Below are the code and all the weights of a small trained network. Each question names an input and a class and asks about switching units off, where a switched-off unit gives its printed mean instead of its output.

import numpy as np


def w(rows, s, z=0):
    codes = np.array(rows[::2]) - 128.0
    scale = np.full(codes.shape[1], s)
    scale[-1] = z or s
    return codes * scale


def f(y):
    return np.maximum(y, 0)


def log_softmax(a):
    a = a - a.max(-1, keepdims=True)
    return a - np.log(np.exp(a).sum(-1, keepdims=True))


def net(x, mask):
    res = np.array(x, float).reshape(1, 6) / 4 @ E
    y = f(res @ A[0][:, :-1].T + A[0][:, -1])
    res = res + np.where(mask, y, B[0][:, -1]) @ B[0][:, :-1]
    return log_softmax(res[-1] @ U[:, :-1].T + U[:, -1])


A, B = {}, {}
E = w([
[157,113,203,192,118,116,67,130,2,193,90,69],'x0',
[144,140,138,117,124,126,125,125,125,122,138,126],'x1',
[126,135,131,120,122,140,120,129,136,131,130,119],'x2',
[133,133,132,125,131,131,143,128,132,133,136,118],'x3',
[127,76,129,51,205,116,88,118,140,108,94,95],'x4',
[60,207,153,128,114,49,141,115,116,77,122,105],'x5',
],0.015)
A[0] = w([
[72,252,149,191,34,53,138,126,51,130,102,136,102],'neuron 0',
[113,200,80,100,79,117,175,113,218,94,143,177,10],'neuron 1',
[139,106,37,19,143,160,136,135,197,76,119,218,131],'neuron 2',
[190,110,167,124,160,159,114,122,60,143,39,105,11],'neuron 3',
[156,170,67,208,12,157,166,149,115,157,180,232,115],'neuron 4',
[95,191,68,120,111,151,186,154,198,47,180,166,67],'neuron 5',
[109,198,105,108,150,152,175,102,218,88,145,216,173],'neuron 6',
[126,62,109,104,135,139,97,122,143,142,142,106,84],'neuron 7',
[26,189,145,69,137,1,126,87,116,34,96,49,96],'neuron 8',
],0.0072,0.012)
B[0] = w([
[98,180,181,106,149,138,183,97,153,83,162,4,206],'neuron 0',
[121,120,216,159,91,130,124,120,87,169,98,100,186],'neuron 1',
[103,140,170,130,189,115,221,60,199,64,140,85,251],'neuron 2',
[141,111,62,80,180,125,117,206,175,229,151,177,165],'neuron 3',
[188,95,69,109,74,132,91,173,100,161,98,189,208],'neuron 4',
[130,99,119,163,97,126,74,127,94,165,108,131,212],'neuron 5',
[175,87,101,85,138,130,63,203,122,172,144,157,246],'neuron 6',
[108,139,95,117,105,78,141,129,129,78,123,143,150],'neuron 7',
[189,94,86,136,40,145,79,152,103,185,115,191,217],'neuron 8',
],0.011,0.017)
U = w([
[163,83,6,19,94,133,101,140,129,175,131,185,130],'0',
[177,76,138,188,62,144,72,103,5,196,87,134,242],'1',
[40,200,179,104,143,129,252,29,155,1,171,62,7],'2',
],0.0074,0.002)

Each question gives the input, the list of numbers given to net, and the class t.
The units are the neurons (one row each of A and B). Each row of codes is followed by its name. A weight is (code - 128) times the scale printed after its matrix; where a second scale follows, it is the last column's (A, B and U).
mask holds one flag per neuron, in row order. A switched-off neuron (its flag False) gives its mean, the last column of its row in B, instead of its output. The means were averaged over made-up inputs and are rounded, as every weight is.
A unit's drop is (log p(t) with every unit on - log p(t) with that unit switched off) / (log p(t) with every unit on - log p(t) with every unit switched off).
The circuit of an input: a set's keep is (log p(t) with only the set's units on - log p(t) with every unit switched off) / (log p(t) with every unit on - log p(t) with every unit switched off). Starting from all 9 units, units are removed one at a time, each time the one whose removal leaves the highest keep (on an exact tie, the one counted first), for as long as the keep stays at least 0.8.
circuit, biggest first: the units of the circuit, biggest drop first
most important unit: the unit with the biggest drop
top k neurons: the k neurons with the biggest drops, biggest first
drop of u: that unit's drop, to one decimal
input [7,7,-4,-6,-2,6], class 2: most important unit => neuron 0
input [6,-2,0,2,4,-3], class 0: top 3 neurons => [neuron 3; neuron 1; neuron 5]
input [0,-7,7,1,5,-6], class 2: circuit, biggest first => [neuron 6; neuron 8]
input [-6,4,-7,-3,1,0], class 2: top 2 neurons => [neuron 2; neuron 4]
input [1,0,-8,4,-1,7], class 2: top 3 neurons => [neuron 0; neuron 4; neuron 6]
input [5,-6,2,-2,7,-1], class 0: top 2 neurons => [neuron 3; neuron 1]
input [-1,1,0,3,-2,7], class 1: top 2 neurons => [neuron 8; neuron 2]
input [3,-4,1,4,2,-6], class 0: top 2 neurons => [neuron 1; neuron 3]
input [5,-2,-5,-5,0,6], class 2: top 4 neurons => [neuron 0; neuron 6; neuron 4; neuron 5]
input [-8,1,-1,-8,-7,1], class 1: top 2 neurons => [neuron 1; neuron 5]
input [8,1,8,4,3,0], class 0: top 2 neurons => [neuron 3; neuron 1]
input [-8,-3,-2,0,5,0], class 2: top 3 neurons => [neuron 2; neuron 4; neuron 3]
input [-4,6,-8,-2,1,-4], class 2: top 2 neurons => [neuron 2; neuron 8]
input [-8,-5,2,7,7,-8], class 2: most important unit => neuron 2
input [0,6,8,-1,1,-6], class 2: top 3 neurons => [neuron 6; neuron 8; neuron 4]
input [-4,3,-5,8,-7,3], class 1: drop of neuron 1 => 0.6
input [8,3,5,-3,7,-1], class 0: drop of neuron 3 => 0.8
input [6,-5,-7,4,0,8], class 2: drop of neuron 4 => 0.2
